Small tables with named rows and columns. After each table, cells are looked up by row and column.

pifazu:
fields: volep, niv, ridomav, ridize, tabav, tofisin, zozivad
tum: [5045, -77594, -26074, -77402, 29390, 4258, -15662]
vev: [-40753, -34964, -8801, -16722, -47055, -50591, 7700]
ruz: [5714, -79658, -52014, -33229, -67742, -95038, -9824]
pep: [-45232, -12539, -2120, -39022, -43690, 69269, 3113]
fen: [-26735, -25282, -48665, -72015, -7994, 61141, -42577]

tofisin of fen: 61141
ridize of pep: -39022
ridomav of fen: -48665
volep of fen: -26735
volep of pep: -45232
ridomav of ruz: -52014
zozivad of ruz: -9824
Row with the largest niv: pep

Table tegotug
fields: vir, vuvuni
luz: [140, 86]
tanam: [108, 120]
beg: [200, 28]
ropemu: [30, 203]
medoz: [183, 46]
leba: [163, 63]

vir of tanam: 108
vir of ropemu: 30
vir of luz: 140
vir of beg: 200
vuvuni of beg: 28
vir of medoz: 183
vuvuni of luz: 86
vuvuni of medoz: 46
vuvuni of ropemu: 203
vuvuni of tanam: 120
vuvuni of leba: 63
vir of leba: 163

Table zan
	pugas	mav	dutozib	viv	kibenu	lasezag	tel
gusepa	6.6	6.3	5.5	6.5	6.2	5.9	6.0
dumeso	7.3	4.8	4.4	7.2	6.3	4.4	5.3
tok	6.7	6.4	5.1	7.1	6.1	5.5	5.9
pugilog	6.7	6.0	6.6	7.2	6.2	5.3	5.9
roladop	6.7	6.1	6.6	7.4	6.0	5.2	5.9
valeba	6.8	6.3	5.1	7.2	6.2	5.2	5.6
lem	7.0	6.4	4.6	7.4	6.3	5.5	5.5
pilos	7.4	4.6	5.5	7.3	6.9	4.4	6.4
goguva	7.6	4.9	2.1	6.5	5.3	4.1	3.7
zar	6.6	6.4	5.3	6.8	6.2	5.7	6.0
duse	6.0	4.8	5.7	7.0	6.8	6.7	4.4
peledi	7.3	4.8	5.6	7.2	6.8	4.5	6.1

What is the viv of dumeso in zan?
7.2
What is the pugas of gusepa in zan?
6.6
What is the dutozib of peledi in zan?
5.6
What is the kibenu of goguva in zan?
5.3
What is the kibenu of valeba in zan?
6.2
What is the pugas of dumeso in zan?
7.3
What is the mav of duse in zan?
4.8
What is the pugas of roladop in zan?
6.7
Which row has the largest pugas? goguva

pud =
cols = nas, tonu, rema
nafo: [162, 486, 295]
fug: [330, 278, 167]
sud: [99, 702, 324]
magogul: [120, 950, 371]
lurive: [274, 229, 131]

rema of nafo = 295
nas of fug = 330
tonu of lurive = 229
nas of magogul = 120
rema of lurive = 131
rema of sud = 324
nas of nafo = 162
tonu of fug = 278
tonu of nafo = 486
nas of lurive = 274
nas of sud = 99
rema of magogul = 371
tonu of sud = 702
rema of fug = 167
tonu of magogul = 950

kol:
         tibiz    zul  gefinu  foson    meb  fakikuv  lalon    ses
girak    0.501  0.834   0.418  0.285  0.861    0.702  0.442  0.700
fumusuz  0.511  0.455   0.568  0.430  0.178    0.377  0.547  0.535
nev      0.632  0.456   0.635  0.705  0.539    0.427  0.725  0.480
bur      0.640  0.565   0.197  0.581  0.705    0.618  0.618  0.583
renezab  0.719  0.390   0.408  0.460  0.505    0.500  0.558  0.874
bimeda   0.559  0.508   0.526  0.660  0.756    0.715  0.517  0.555
sud      0.520  0.575   0.539  0.687  0.545    0.334  0.277  0.249
buzibel  0.772  0.396   0.553  0.633  0.763    0.460  0.752  0.718
tuponos  0.542  0.602   0.571  0.468  0.425    0.483  0.614  0.569
git      0.451  0.319   0.696  0.978  0.448    0.599  0.343  0.470
tob      0.708  0.385   0.567  0.611  0.438    0.469  0.458  0.824
depali   0.503  0.731   0.735  0.534  0.729    0.479  0.565  0.402
komalu   0.359  0.303   0.680  0.898  0.323    0.693  0.438  0.522

What is the fakikuv of fumusuz in kol? 0.377
What is the foson of sud in kol? 0.687
What is the zul of bur in kol? 0.565
What is the tibiz of tuponos in kol? 0.542
What is the lalon of buzibel in kol? 0.752
What is the zul of fumusuz in kol? 0.455
Row with the largest lalon: buzibel

dolabev:
          fev    nuf    ruf  zenovu   vite  pilori
zif     -1231   1160   -377    -171  -1597    -544
zitin   -1335  -1151   -623   -1066    144     170
zop      1232    798   1313    2261   -173   -1049
mif      4115   7150  -2041   -1775   3240   -1743
voki     -680    -59  -2020     485   3019   -4942
kip     -3513   8572   1002    3134    383    5384
zet       798  -1460  -1072    1161   -684   -1497
nez      3365  -3896  -1634    -709  -2601   -2270
kipuf    3879    658   3006   -7032  -2076   -4320
bib     -1125   3869  -1454     128   -327   -4716
dize     3273   2142   3185    1882    236   -2325
meromo  -1335    625   -846    -281   -999    -532
nupo     1411  -2908  -1175    -842  -1182   -1923

What is the fev of voki in dolabev? -680
What is the pilori of zif in dolabev? -544
What is the nuf of mif in dolabev? 7150
What is the vite of kipuf in dolabev? -2076
What is the pilori of nupo in dolabev? -1923
What is the vite of voki in dolabev? 3019
What is the nuf of zitin in dolabev? -1151
What is the vite of nupo in dolabev? -1182
What is the nuf of zop in dolabev? 798
What is the zenovu of kip in dolabev? 3134
What is the nuf of nez in dolabev? -3896

vifi
        gutini  gubofo  bozur  dufor  fule  bitod  pubiro
buv        120      79     78     83    62     64     104
mivas       41      78    129    176   110     84      72
rase        78      90     66    156    65     75      76
gudur       87      95    139    108    81    104     119
suni        22     113    104    145    74    127      71
pugun       64      96     40    216    68     63     119
riti        15     107    125    106    63     82      77
sebez      120     116     53    104    84     78      99
tup         55      73     99     64    92     55       7
getuk       61      84     68    160   124    128      88
zezagi      69     119     22     45    80     76      35
gir        102      94     45     15   139     22      83
sis        120     104    138      5    80    156     106
repon       85      71    100     13   111    125      96

What is the bozur of sis in vifi? 138
What is the bozur of suni in vifi? 104
What is the gutini of buv in vifi? 120
What is the pubiro of zezagi in vifi? 35
What is the fule of pugun in vifi? 68
What is the bozur of getuk in vifi? 68
What is the fule of tup in vifi? 92
What is the bitod of zezagi in vifi? 76
What is the pubiro of sebez in vifi? 99
What is the bitod of gudur in vifi? 104
What is the bozur of pugun in vifi? 40
What is the bozur of mivas in vifi? 129
What is the fule of buv in vifi? 62
What is the fule of rase in vifi? 65
What is the dufor of mivas in vifi? 176
What is the gutini of sis in vifi? 120
What is the bozur of riti in vifi? 125
What is the dufor of zezagi in vifi? 45
What is the pubiro of tup in vifi? 7

